0: [  0   5  13  14 -19   0   0  -9  30 -15  21  12  -8 -48  -7 -12 -18  -5
  -2   5  10  -2   4  30   3   3  -4  -3  -9  -2  -3   2   1  12  -4   5
  -6 -23]
1: [  0 -16  11  13 -19   2  12 -14  26   5  42  14   2 -51 -16 -13   0 -10
  10 -15  18  -3   4   5   1 -14   8   6 -15  -4  17  12  -4  -2  -1  -5
  -5 -15]
2: [ -6  22 -14 -25  16 -16 -15   1 -11  18 -26 -18  11 -10  32 -10   2   4
   5   3  -6   1   1  -8  -9  15 -10   7  -3  14 -15  -5   0  -6   6  -4
  36  -1]
3: [-10  20  34 -12 -24 -15  -8  -8  28 -11 -12  13   4 -50  17 -24  -9  -2
   9   3  -5  11   0   1  -8 -12 -14   4  -3  16 -17   9   7   2 -13  13
   7 -12]	0 1
4: [  5   0 -11 -20  12  -8  -7   4 -10  11 -34  -5  21  21  20  -1   4  12
  -7   4 -11  -1   1  -6  15  -4 -10   0   3   6 -13   1  -3  -4  -5   3
   7  22]	2 3
5: [-16  26  32   1  -2  -7  -2  -4  -3 -26  22   4   8  -4  20  -2  -2  -3
  -3   0  -4   0  -7  29  -8  -1 -17  -5   4  -6 -19   7  15  -1   8   4
  -5  -6]	0 3
6: [  4  -2  -1   7  -7   0   2  -3  10  13  11  12  -9 -10  -8 -17  -5   7
   2  -6   9 -12  -1  -5   7 -13   6  -8 -14   9  16  -8  -9   9  -1   2
  -2  -6]	1 0
7: [ -7  38  -1 -17  13  -9 -23  -1  -4 -18 -20 -25   1 -16  37  -5  -2   0
  -9  11   0   3  15  -5   3  -3 -19  12   1  10 -24   1   7  -7  -6  10
   6  -4]	2 4
8: [-12  21  31  -2  15   3  -3   6 -15 -24  10   4  -8  -7  12   8   2  -6
  -3   8   0  -2   3  21 -16   0  -1   6   6 -15 -25  11   3  -8  -9  -1
   0  -8]	5 7
9: [-16  19  33   7   2  -3  -2   3 -16 -19   6   1  -3  17  22  12  -2 -10
  -9   2  -9 -14  -3  24 -16  11   2  -2   2 -15 -28  11  15   7   9   4
   2   5]	8 5
10: [ -2  -7 -15  13  18   6  17  13 -21  -3 -29 -23 -13  56  23  17  -2   6
  -1  -9  -7  -3   0  -2   4  10 -16   2   4  -3 -15  -5  23   4  -6  -4
   3  17]	4 9
11: [ -3  -6  14  30  -2  -3   2  16 -17 -20   1  -8  -8  20   2   5   2  -1
 -13  -4 -20   3   0  17  -8   9   3   5  -8 -11 -11   8  21 -10  -2  -5
  -2  15]	9 8
12: [  1  32   4  -8  -4  -9  -7  -6  -4  10 -61   6   7  16  26 -22  -4 -16
  14   2  -7  18  -8 -28  11   1 -13   5 -16  19   4  -6 -10  -9 -11  12
   2   1]	4 2
13: [ -1  10  12   5 -13   8   4  10  27 -18  36  12  -7 -56 -19  -3  -6  -8
  -8  -8  22 -14   7  35  -7  -9  -1  -7  -8 -15  -5   9  -6   2   7   7
  -9 -13]	0 1
14: [  1  -6  25  20   4  -3  12  -3 -18   3  28  10  -3  34 -12  15 -11   9
  10  -2 -25   2  -8  28  -9  14 -10 -13   3 -30  -9  -4  12   0  13  -4
  -4  -3]	11 9
15: [  0   2   9   5 -17  -6  -5 -14  16 -21   4  -7   0 -35   8 -22 -16  -5
   1  13  12  -5   3  20 -10  -2  -6  -1  -4  13  -9   2   2  -1   4   1
   9 -12]	0 3
16: [-10  13  39  25   5  -1   5   6 -38 -14 -26   7  -6  34  26   1  -8  -2
  -7   7 -26  11 -13   8  -5  14 -14  -6   5 -25  -4  -5  18   4  13  -1
   9  -4]	9 11
17: [ -3   8  31  10  -3   0  -6  -1  -7  -7   1 -12  13  19  29   7  -4  -5
  -1   5  10   0  -4   6  -5   9  -6   4  -7 -10 -22   1  15   1   6   8
  20   0]	9 5
18: [ -8   6  38  31  -1   2   7   4 -29 -13 -33  10  -9  23   8   0  -3  -4
   3  -7 -20  14 -11  -3  -3  13  -1   3  -1 -25   6  -9   7  -2   2 -10
 -10  -7]	16 11
19: [ -8  16  23   7  -8   6  -2  -4  -3 -18  -3  12  -2  -7  10 -21 -16  13
   0  -6  -4  10  -1   4   0  -3  -5  -3  -9  -3  -3   4  11  -4  -1   1
   0 -12]	5 15
20: [  1  -1 -13   1  -9  -3  -7  -6  17 -21  23   2   3 -20  -7  10  -1   5
   0  15   7 -10   6  17 -16   2   3   2  -6  10  -1   8  11  11  -5  16
   2  -4]	15 0
21: [  6  -3  23  17 -19   0   2 -15  24  -7   1  19  -3 -43  -2 -17  -3 -13
   3  -7  16  -4  -7   9   0  -2   3   0  -5   9  26   9  -8   0   6  11
 -13 -18]	0 1
22: [  3  -5  12  20  13   0   7   1 -18 -25  28  14  -1  17   0   9  -9  -1
   0  -5 -11 -19  -6  27 -12   9 -23  -2  -1 -20 -20  -1  13  11  21  15
   2   1]	14 9
23: [ 11 -10   6   6  -3   3  -6   4  19 -16  35   1   2 -21 -16   5 -12  -2
  -6  10  21 -36   2  34 -16  12   5   0  -4   3   0   1  14   8  14   3
  -7  -7]	20 13
24: [ -2 -11 -12   0   6  -6   6  -3   5  -2   9   0  -1   4   2   0  -7  -4
   8  -1  10 -16   5  -7  -3   1  -1  10  -4  10  -2 -12   6  -2  -4   1
   2  10]	6 20
25: [ -8  -1  12  17  15  11   1   8 -27 -27  -9 -13  -5  34   9   8  -4  -1
  -5  -6 -11   4  -2   0  -5  18 -10  -8   9  -2 -20  -2   9  13   7   4
   0  12]	11 10
26: [  5 -12 -22  -1  -2   2  -9  -9  29  15  21 -17  15 -17  -4  15  -1  -3
  -6   7  24 -27  16   7  -2  -7  14   4  -2  15  -3  -6   4  12  -3   4
   7  -3]	20 24
27: [ 11 -11 -47 -11   3   0  -4 -13  10  28  -9 -22  10   5  -6  -1   4  -3
   8   5  19 -18   4 -16   0  -8  17   9 -16  31  13  -1   4   4   0   9
  15  10]	26 24
28: [  3  -4   5  15  -5   9  -2 -16   9   1  12   5   7 -21   4 -11  -4  -4
   9  -1   9   5 -11   2   3  -8   2  -9  -7  14  20   1   1  13   0   1
  -5 -19]	6 21
29: [  6 -28   1  14  -7  13  10  -9  29   1  49   2   0 -14 -18   8  -7  18
   9  -8  28 -21  -3  29 -15  -9   8  -5  -2 -14  -2  -2  -6   5   3  -6
  -6   4]	23 1
30: [ 23 -57  -8  13   3  12  11  -9  20  12  25  -2   1 -12 -19  20  -1  -6
  13 -10  29 -29   1   6  -8 -14  11  -1  -5 -15  12 -14   8  11   7 -12
  -5   2]	29 26
31: [ -7  35  35   7  -4  -9   3  -5 -27 -15  -8  15  -3  -7  22 -14  -4  -2
   1  -2 -17  23  -3  13  -7   6 -12  -3  -2 -12 -22   1  -6 -10  10   0
   0  -9]	19 5
32: [ -4   7  -8 -19   0   6   1 -21 -10  11 -63  -6  -9   6  15 -37  -3 -17
  10  -9   2  14   1 -39  28  -4  -2   0  -4  19  15   0 -24  -8 -12  14
   8   4]	12 4
33: [  2 -20  10  39 -18  10  11  -3   6   9   9  17 -14   4 -24 -12  -7  -6
   2 -16   4   0  -7  23   8   0  -1  -9 -11   2  29   2 -14  10  11   2
 -15 -10]	6 28
34: [ -7  -7 -33 -25   2  -6 -18  -3   9  14 -27 -21   1   9  12 -25   4  -2
  -2   5  22  -4   2  -2  20  -6  -4   2  -7  22  27  -3  -8  -3  -2  -1
  16   8]	27 4
35: [  1   4  29  12 -16   3  14  -3  19  -8  12  22 -10 -52 -15  -7  -8 -11
   6  -4   4  -5  -1  28  -7 -15   6   4  -2   3   8  13   4   8   5  -8
 -14 -14]	0 21
36: [-11   3  16  17  11   1  -5   3 -24  -6 -28  -7   5  40  18   0  -6   5
   1  -3 -20  15  -3  -9  11   8  -4   8  -5  -8  -3  -4   6   0   2  -2
   7   7]	25 18
37: [ -8   6   7  -4 -20   4  -9 -10  19 -11   2  17  -7 -28   1 -15  -2  -3
   0   5  -6  -6  -4  29  -7  -5 -12  -6 -10   1  -7   8   3   0   5   3
   3  -7]	15 0
38: [  0   9  44   3 -28  -5 -20  -1  26 -10  -5  26  -4 -51   1 -25  -3 -13
  -6   2   9   7  -5  14  -4 -10  -3   8 -10  -9  19   1  -8   8  13   8
  -9 -20]	21 35
39: [  0   4 -17   2   0   9   3  -5 -15  21 -44   4   3  36   0 -25  -1   1
   9   1  -9  20   3 -27  18  -2   6  -3  -4  28  13  -6  -4  -8  -7   8
  10  11]	32 12
40: [-11  23  38  22  -3  -3   8  -3 -25 -20 -14   7 -14  19  25 -23   1 -13
  -2  -2 -28  22 -11   3  -2  -2 -15  -3   4  -9  -5  15   7  -2  16   3
   6 -12]	31 16
41: [  0  22 -12  -4   1   7  -3  -6  23  -7  20 -15  -6 -26   9   2   2   5
  -5   8   9 -15  -6  -2 -22 -17  -1  -1  -8  15  -1  12  -7   3   0   7
   1 -12]	20 15
42: [ -6   2  26  20   1  11   3  11 -24 -23  18  -5   7  19  -4  -7  -8  12
  -5  -7 -28  10  -1  17   3  12  -7  -1   6 -20 -10  -5  10   5   2  -4
 -10  -1]	11 14
43: [ -2  -1  24 -14  -1  -9 -12 -16  13   8 -26   3   4   5  12 -40   3  -3
   9  15  15  11   3  -6  22  -9   0  -5   0  34  27  -1 -16   2  -7   1
   6   1]	34 32
44: [  6 -18 -16   4   6  10   1 -12  16   1  10 -19   6  -1  -9   4  -8  -7
  -8  -5   5 -16   8  -1   4   0   3 -11 -10  -1   8  -4   0   9  11   1
   8  13]	24 26
45: [ -1  -1  28   1 -23   5   8  -4  26 -12  43  18 -17 -52 -29   9  -3  -3
   2  -1  18 -10  -7  18  -1 -16  15 -11   3 -12  -2   9   1   5  -9   3
  -4 -14]	13 35
46: [ -6   8  -1   3  -7   2  -8   2  12 -17  35   5  -3 -24  -2   0  -5   1
   4  14  12 -10   8  46 -10   3   4  -2  -4 -13 -17   7   4  11   9   0
 -14  -7]	23 20
47: [ -1   2 -10   2  20   8 -10   9 -16  -2  -9 -20   3  45  10  10   7   8
  -7   6 -21  -4   2   2  -6   2  -7  -2   8  -6 -15  -7  24   2   4   0
   0  16]	10 25
48: [ -8  15  30  10 -13  -2  -7   2  12 -14 -30  12  -1 -57 -16 -24   1  -2
  -1   1   9  -4  -3  11 -14  -9 -13 -10 -11  -2  31   2  -6   5  -5 -10
  -7 -18]	38 21
49: [ 10 -30 -22  20   6  10 -10 -12  28  -1  32  -6   4  15  -6  18  -6   4
   2   2  20 -19  16  11  11   0   0  -4   1   7   3  -5   7   4  11  -6
   0  -4]	44 26
50: [ 13 -11 -12   6   2   5  -1  -4  -6  15  25  -4  12  29   5 -22   0   2
   6   6  -2   7   3 -27  16  -9   6  -5 -14  18  30 -14  -5  -2   3   4
   6   0]	6 24
51: [  4  -2  14  -5 -16   3   1  -2  28 -30  50   1  -3 -63  -7   2 -10 -12
   4   7  12 -19   4  36 -13  -2  10  -2  -6   2  -3  11   8  15   1   0
 -14 -16]	13 0
52: [-11  10  15  11   1   6   2  -1 -24  -1 -19   1  -7  21  38 -22  -6   0
  -8 -14 -12  10   4 -20   8   1   1   9   7  -2  -2  -1  -8 -13  -2   8
  12 -10]	36 40
53: [ -5  10  23  12 -15  -7   9  -8  -2 -10  -3   6 -21 -38  -5 -22   4  -8
  -2 -12  -2   3  -9  12  -3 -11  -3  -9  -1   4  16  11 -16  -1   3   1
  -1  -8]	21 35
54: [ -7  14   0  14   7   8  -7   3 -18 -14 -23  -3   1  52   3   4 -11   4
 -10  -1  -9   1  -7  -1   1  14 -11   2 -10   3  -2  -8  23   6  11   4
   3  10]	36 25
55: [ -1  13  22  -1 -21 -11  -7 -18  22   1  -9  18  -1 -62  -5 -28   7  -2
   2   3  15   4  -9  -7  -2  -4   1  -3  -3  -1  15  10 -12   1  -1  13
  -2 -22]	21 38
56: [  6 -20 -29  -8   3  -7  -3 -11   4   6  -7  -3   5  32   4   5   2   2
   7  10   1  -7   1 -14  20  -5   1  -4  -9   6  -6 -17   3   1  -4  11
   7   8]	24 4
57: [  2 -18 -10  12  -8   3   8  -9  24  -7  34  -3   3 -16 -22  17  -4  -4
   7   1  19 -26  -3  28  -6   7  12   2 -13  -7  -6  -3  22  -4   6   2
   3  -6]	23 29
58: [ -5  -3  12  32  14  15   6  23 -33   9 -31  -2  -3  60  20  -2   0   5
  -4   0 -25  15  -5 -15  11   8  -3   1  -4   3  -6   3   6  -1  12  -6
   5  11]	36 54
59: [ -2  -5  -7   4   1  -1   9 -14  13  15  -6  13  -6 -31 -13 -25  -1  11
   6  -5   6   3  -3 -22   5 -17   2  -3  -9  22  33  -2 -20 -14 -11  -8
  -3 -10]	6 28
60: [  8 -26  -6   8   5  -3  -3  11   0   3   8   1  -2  39   7  15 -15  -6
   9  -6  -8  -7  -1   9  -3   5   3 -14  -5  -3  -8 -10   4   5   3  -7
   7   8]	24 56
61: [ -1  -8  16   8  -3   0  -1  -1 -17 -33  28   0   1  24  -1  27  -6   6
  -1   4 -12  -5   6  28  -8  12   1   5   8 -17 -25   2  15   5  11  -1
   3  16]	22 9
62: [ -9  27  50  15  -7   7  -8   4 -22 -22 -17   5 -10   4  11   5  -3   6
  -8   7 -19  22  -6  14 -10  11  -5  -7   5 -18 -15   7  15   6   5   7
   0  10]	31 16
63: [  3 -20 -15  23  -9   8  10   3  11  12   1  15   2 -21 -13 -19  -1  -5
   8  -5  12   7  -6  -9   9 -11   9  -1  -5  16  23  -5 -10   4   5   3
 -11 -11]	6 28
64: [-11   5  16   1 -10   7 -14  -6  26 -30  38  12 -10 -42 -11  -3  -4  -8
   4  -7  16 -17   7  51 -16   0  -8  -7  -2   7  -4  16  11   6   6   7
  -7  -9]	51 13
65: [-18   3   9  14 -13   9  -3  -4  -7  -7  -8  -4   4   6   9  -6  -3   8
   7   8   0  -5  -2   3   2  -5  -3   5  -6  -5   4  -4   1  -2   3   1
  -1   5]	19 24
66: [ -1  11 -12 -14   1  -7  -2  -6   6   2 -15  -8  14 -10   7  -5  -7  -1
  -2   0   7  -4   2   0   3  -3  -3   4   3   4  -8   2   7   1 -10   3
  12  18]	24 4
67: [ -1   3  11  11  -1   2  13   0 -19 -26  36  -5   0  11  -7  16   2  -3
  -4  -7 -22  -1   6   7  -6  20   0  18   8 -25  -8   6  13  -2  15  -3
  -3  -1]	61 42
68: [  2 -26 -13  24  15   7   9   7 -20 -14   9  -3   0  63   2   8   2   5
   5 -11 -14 -18   5  -2   6  13 -13  11  -7  -5 -10  -9  17  11   6  -9
  -3   3]	60 10
69: [  4   4   9  -4 -19 -11 -13 -12  29 -22  32   5 -10 -56  -1  -2 -10  -8
  -1   4  23 -15   6  22 -14  -9   4  -9   1  12  -2  -2   6   9   4  -4
   3 -13]	51 0
70: [  3 -25   2  44  16   9  25  -2 -39   6  11  13 -14  56   2   1 -12   4
   3 -15 -21  22  -3  -9   2  11  -9  -5   1 -26  17  -5  13   1  22 -10
  -5  -7]	68 14
71: [-21  10  28   7  12   1  -5   9 -17 -15   6   4 -10   1  22  -6  -1  -3
  10  -3 -14  16 -11   5 -12  -1  -1  -1  -6 -12 -11   6  17   3 -11  -5
  -3  -3]	8 19
72: [ -4   5  19  18 -11 -11   2  -4  -4 -19  19   8  -8 -20  -1 -12 -13  -2
  10  -8   0  -1   1  20  -4 -11  -8   2  -3 -11   4  -2 -14   8  -2   4
  -8 -10]	53 19
73: [ 15 -26 -33  11  14  -9  10 -12 -15  20  -2 -21   8  63   2   5  -1  -2
   1   0  -8 -10   3 -23   3   7  13  -2   5  -4   1 -10   4  -2  -3   1
  21   9]	56 60
74: [ -2 -21  -8  14  25  10  17   4 -26 -11  31   2   0  52  -4  20 -10   9
   0  -8 -26   3  -3  16  -8  19  -3  -5  -4 -18  -1  -2   4  11  12  -8
  -7  -1]	68 14
75: [ 14 -17  -7  -6 -10  13  -1 -17  38 -10  11 -13   2 -38  -4  17   8   2
   4   4  32 -25   8  11 -12 -15   8   4  -2  12  -5  13  14   2  -1   1
   5   5]	26 20
76: [ -4  18  11   5  -4   1  -8 -12  -5   5 -42  14   2  11  22 -34 -14  -2
  16   1 -16  11   7 -27  20  -6  -6  -6   2  19   7  -5 -22   0  -6   5
  10  -4]	12 32
77: [  9 -24  -6  17  12  18   6   0   4  -6  14   1   4  15 -19  12  -8   6
   1  -1  14 -16   5  20 -11   4   7  -1  -4   0  -2   6   0   6   8  -9
 -11  -3]	49 44
78: [-11   9   8   2   8   6 -14   4 -11 -12 -12 -10  -4  12  16   5  -5  -1
  -2  -1  -9   1   3   1 -24   1  -9  11   4   3 -11   2  19   3   0   0
  14  -3]	17 71
79: [  3  -6  24  34   2  -7  11   2 -35  -4  24   8 -11  23  -4   5   0  -1
  -2 -15 -34  24  -4   3  -1   5  -5   0   4 -12   1  -1   2   6  13 -15
  -7   5]	42 14
80: [  7  -4   3  15 -10  -6  -8 -26  21   6  -2  -2   2 -39 -12 -15  -4   0
   7   7  20   6   2  11   9  -8  13  -3  -6  17   2   5   1   0   0  -4
  10  -3]	28 15
81: [-12   5  16  11  -8   1  -1   0   3 -14  15   3 -13 -23   5 -17   3  -4
  -2  -4   7   1  -9  16 -10  -9   3  -7  -4  -7  -1  11  12   2 -11   3
  -2   2]	72 37
82: [ -4  11  -2  -7  -9   3  -8 -10  19  16 -37   7  -9 -14  -3 -35   4   3
   6   5  24  13 -11 -20  16 -21   3  -3  -7  39  26  -4 -12   3  -6  16
   0  -4]	43 59
83: [ -6  16  32  20 -11   8  -3  -1  -3  -4  -6   2  -8 -10  15 -15  -6  -9
   5   0  -9  10   4   0   2 -12   0  -7  -3  -2   7  -2   1  -2   6  -3
  -4 -13]	19 65
84: [ -3  -4  16  14 -17   2   9 -13  29 -10  41  16 -13 -49 -21   2  -3 -14
   8   1  18  -3   5   9 -19  -8  13  -9   2  -6   9   9   7  -2   4  -6
  -7 -11]	45 1
85: [  3  30  18  -2 -14  -6  -3  -3   3  -9 -35  13   1 -39  10 -34  -5  -2
  11   2   1  15 -14  -7  -4  -5   4   2  -4  10   8   9 -19   0   0   1
   3  -3]	55 53
86: [  1 -20 -36  -4   4   9  -2 -14  21  26  15 -25  -1   5   0   2 -12   2
   1  11  17 -24   9  -1   7  -8  -1   6  -1  28  11  -2  -4   0   4   0
   3   5]	27 26
87: [ -2  -5  11  30  17   9  11  10 -46   4 -29  -4  -5  62  19  -2  -1   5
  -5   0 -27  22   0 -16   4  -2 -20  -7  -1 -10   0  -4  11   0   8   2
   9   8]	58 36
88: [  0  -7  11  14  18  20   9  14 -28  11 -30  -2  -2  46  19  17   1   8
  -2  -4 -17   5  -3 -17   8  11  -3   7  -8 -12   3   0   8   5   0   6
  10  17]	58 36
89: [-12  29  28  20  -1  -9  -7   0 -13 -16 -13   5 -12  63  27 -12  -7   1
  -5   3 -13  16  -5  -8   0  -9 -15  -4   2  -7  -4   9   3  -4  -8  16
   6 -10]	40 36
90: [ -2 -17 -15  18  10   5  13  -8  14  12   2   9   0   1 -14 -26 -15 -14
   9  -7   7   1   9 -18  15 -10   5 -12   0   7  22 -16  -4   3   8   1
   3 -14]	63 6
91: [  0  -4  16   9  10   1  15   8 -11 -19  44  -7  -4   9 -23  28  -2   1
  -8   6 -18  -3  13  27 -11  10  -5   4   9 -21 -26   7  10   9  10  -1
  -2  10]	61 67
92: [  2 -10  20  17   5   2  16   4 -12 -16  44  -5   5   9 -18  32   4   8
   5   0  -4 -12   7  35 -14  12  -3   4   6 -24 -23   5  15  -6  14  -1
   4  -5]	91 61
93: [ -2 -13 -15  12  24  20   3   2 -18  16  -8 -10   4  54  13   1  -5  -2
  -9  -1 -16   1  14 -13   3   8 -13  -2   0   0  -5  -5   9   0   7  -1
  13   4]	47 88
94: [ -3 -14 -13  14  18  -9   4  -3   3   1  17 -11   5  30  -6  21 -10   0
   6   7 -10 -10   5   8   1  12  -1   5   4  -8 -29  -7  11   1  -3   6
  18  -1]	60 24
95: [-16  29  26  -2 -16 -13  -6  -8 -14  -4 -29   6  -9   6  27 -36  -9   3
  -3   0  -6  21   0 -11  15   1 -16   0  -3   3   2   3 -16  -9 -13  -6
  15 -12]	76 52
96: [ -2  -2  19  18   5   1   8   1 -20 -32  49  -1  14  -5 -13  31  -1   2
 -10   4 -10 -19   7  42 -14  10   3   6   0 -30 -17  -7   8   2   9  -8
   7   7]	92 91
97: [ -6  17  29  14 -25  -9  -2   7  21 -14  11  15 -12 -53  -2 -12 -11  -9
   4  -4   2  -6  -4  37  -9  -3  -4  -5  -3  18  -3   6   1  17 -10   3
  -8 -19]	0 35
98: [  6  -4 -24   5  26   5   7   2 -21  19 -14 -21  -9  35  22  -2  -9  -1
   0   8 -12   5   4 -19  -8  -4  -4   5  -1  -3 -15 -14  21   0  -3   6
  17  24]	93 47
99: [  2 -12 -16   2 -15  -6  -8 -16  12  11   3   6   0  -6   4 -20  -4  -3
  10  -1  10  -3  -2  -9  10 -15   7  -5  -5  18  24  -3 -12 -10 -13  -7
   3   5]	6 59
100: [ -2  32  18   2   8  -8 -15  -6 -15 -10 -32   0   6   1  28 -27  -8   7
   7  -2 -17  11  -6  -7   9   6 -14 -14  -1   5  -5   4  -3  -7  -1  18
  14   4]	95 76
101: [ -3  10  19  11  11   6   1   6 -20 -28   7 -14  -4  26  12   2  -4   3
   1   5 -12  -3  -3   4   3  -3  -6  -5  -2  -4 -20   0  24   6   0   2
  12   3]	25 78
102: [ -8   1  40   0 -22   4  -7 -10  43 -23  48  17   4 -45  -6   5 -11  -4
  11   4  13 -13   2  20 -12  -9  12   0  -3 -13  -1   9  -5   8   0   5
  -4 -17]	45 51
103: [  1  10  33  10 -30  -2  -3  -2  26 -15  18  12 -14 -54 -10 -24 -11  -4
   9  -5  24  -4  -9  28   2   1  -9 -18  -7  -3  15  11 -11   6   1  -3
 -10 -18]	0 97
104: [  5 -29 -12  14   4   2   4   5  19   4  30   0  -3   4 -10   4  -1  -1
   1  -4  12 -23  -1  19   4   6   2 -11 -12  -7  11   3  -1   8   3  -1
  -4  -5]	77 49
105: [ -2 -14  24  14 -18   2   5  -3 -10 -22  11  21 -14 -28 -10 -15 -16   0
   9 -14  17   7   0  23  -7   1   1 -11  -8  -6  17  14  -8   0   8   2
  -9  -7]	72 53
106: [-11  15   8   5  -7  -1  -5  -4 -27  -5 -31  15  -9   4  28 -24  -2  -3
   9  -4  -9  17  -2 -12  10  -7  -4  -9   6   1   3  -2  -2 -10  -6  16
   1  -2]	52 100
107: [  5 -15  21   8 -10  -3   4 -22  17  17  12  14 -10 -22 -17 -35 -15 -13
   9  -9  20   3  -5   8  21 -14  -1 -11 -11  -2  26 -15 -25  -8   8  -2
   6 -21]	6 21
